Look-ups in named tables: a row name and a column name give one cell, copied from the table.

Table fazu
,ranike,mef
tilal,197,124
fuza,48,204
sus,127,67
mig,61,115
nukame,114,171
gimasi,17,66
pek,109,81
mevad,54,129
nez,32,202
sed,130,203

ranike of mig: 61
mef of mevad: 129
mef of pek: 81
ranike of sus: 127
ranike of sed: 130
mef of nukame: 171
mef of nez: 202

Table duz
columns: rif, gar, gem, zeg
milof: [195, 166, 27, 159]
dudon: [50, 112, 187, 215]
gaz: [174, 158, 135, 127]
tavogov: [136, 210, 123, 103]
tudo: [189, 83, 175, 4]
latanuv: [127, 197, 90, 101]
korokaz: [166, 75, 145, 138]
legegan: [181, 112, 100, 96]
ket: [95, 157, 141, 241]
nin: [229, 124, 146, 104]

dudon, gem => 187
legegan, zeg => 96
gaz, zeg => 127
milof, zeg => 159
nin, gar => 124
tavogov, gem => 123
latanuv, gem => 90
milof, rif => 195
nin, rif => 229
tavogov, rif => 136
ket, zeg => 241
gaz, rif => 174
latanuv, zeg => 101
tudo, gem => 175
tudo, zeg => 4
ket, rif => 95
milof, gem => 27
legegan, gem => 100
dudon, gar => 112
milof, gar => 166

sadim
           vog    lup  bulaku   sunu  fuguviz   nago  zegem    gev    lib    mar
vup      61073  96580   38015  62149    47715  48604  56529  41835  45635  82514
fonusaz  60042  86429   35809  71485    43544  56379  49162  45595  45401  85836
zavitu   54643   6432   76618  52315    40514  32130  10498  83416  56649  80902

vup, vog => 61073
fonusaz, zegem => 49162
fonusaz, nago => 56379
zavitu, mar => 80902
zavitu, lib => 56649
fonusaz, lup => 86429
zavitu, bulaku => 76618
vup, lib => 45635
fonusaz, lib => 45401
vup, fuguviz => 47715
fonusaz, mar => 85836
fonusaz, bulaku => 35809
zavitu, gev => 83416
vup, gev => 41835
zavitu, fuguviz => 40514
vup, sunu => 62149
fonusaz, fuguviz => 43544
zavitu, lup => 6432

riba
|  | nisuvo | dom | levufo | tuvuta | baf | tul | bedo | zeliv | gogi | vok |
|---|---|---|---|---|---|---|---|---|---|---|
| lal | 16.8 | -3.4 | 12.1 | 0.5 | -4.0 | 28.2 | -9.9 | -14.3 | 33.2 | -5.0 |
| nifalon | 5.3 | -13.4 | 7.0 | 6.1 | -15.8 | 35.6 | 13.6 | -17.3 | 35.9 | 8.2 |
| nif | 46.3 | -1.3 | 38.8 | 80.0 | -26.7 | 17.4 | 88.7 | -59.1 | 7.3 | 69.1 |
| buv | 68.5 | -37.7 | -57.5 | 56.1 | -35.1 | -15.9 | 65.5 | -34.0 | 6.9 | 83.2 |

What is the bedo of buv in riba? 65.5
What is the nisuvo of buv in riba? 68.5
What is the zeliv of nif in riba? -59.1
What is the vok of lal in riba? -5.0
What is the tul of buv in riba? -15.9
What is the vok of nif in riba? 69.1
What is the tuvuta of nif in riba? 80.0
What is the baf of nifalon in riba? -15.8
What is the dom of nifalon in riba? -13.4
What is the levufo of buv in riba? -57.5
What is the gogi of buv in riba? 6.9
Which row has the largest zeliv? lal

gon.tsv
	noso	tud	kinepi	pinu	vivi	fase	sazom
sokofis	132	90	172	178	148	150	98
gamebaz	90	144	123	64	173	115	110
gen	164	78	141	160	136	147	110
totonib	108	76	141	93	152	156	119
poremug	174	76	166	141	138	105	121
babeg	118	188	156	153	193	143	132
ketik	192	113	123	92	144	60	167

poremug, kinepi => 166
gen, fase => 147
sokofis, kinepi => 172
ketik, noso => 192
totonib, sazom => 119
gamebaz, vivi => 173
totonib, fase => 156
ketik, pinu => 92
gamebaz, fase => 115
ketik, fase => 60
gen, kinepi => 141
babeg, tud => 188

sirariz
          kago  kagumes    peb  sorig  tipov    zud  puvogu  fufin  labik    dat
rogek     3.31     5.42   5.17   1.38  -1.84   3.68    5.27   1.09   5.71  -0.70
dokad     0.32     4.98   4.18  -1.55  -0.53   1.84    5.57   0.25   6.61   1.33
zunezu   -1.63     1.07  -2.64   3.08   0.18   1.15    2.54   2.40  -2.19   1.60
des      -0.49    -0.90  -0.68   1.92   2.30  -1.33    1.52   0.70   0.70   2.53
mapevel   2.04     4.12   4.84   2.92  -0.40   1.63    4.14   1.65   5.93  -1.21
mabenok   5.31     7.75   8.79   5.39  -1.22   6.53    7.85  -1.64  -0.68   1.56
ror       1.71     5.98   5.30   1.62   2.90   3.60    0.08  -1.64   9.46   0.96
kodut     3.70     2.05   4.41   2.48  -2.41   2.57    0.44   4.36   9.38   2.31
denagil   3.18     6.29   4.43   8.38  -0.42  -8.66    2.17   2.76   7.85  -1.00
mak       2.17     4.08   0.76   2.25   0.27   0.21    2.40   0.12  -0.21   1.43

What is the kagumes of denagil in sirariz?
6.29
What is the peb of mapevel in sirariz?
4.84
What is the fufin of mabenok in sirariz?
-1.64
What is the labik of zunezu in sirariz?
-2.19
What is the labik of mapevel in sirariz?
5.93
What is the dat of kodut in sirariz?
2.31
What is the peb of mak in sirariz?
0.76
What is the kago of mabenok in sirariz?
5.31
What is the peb of kodut in sirariz?
4.41
What is the sorig of kodut in sirariz?
2.48
What is the dat of ror in sirariz?
0.96
What is the peb of dokad in sirariz?
4.18
What is the sorig of mak in sirariz?
2.25

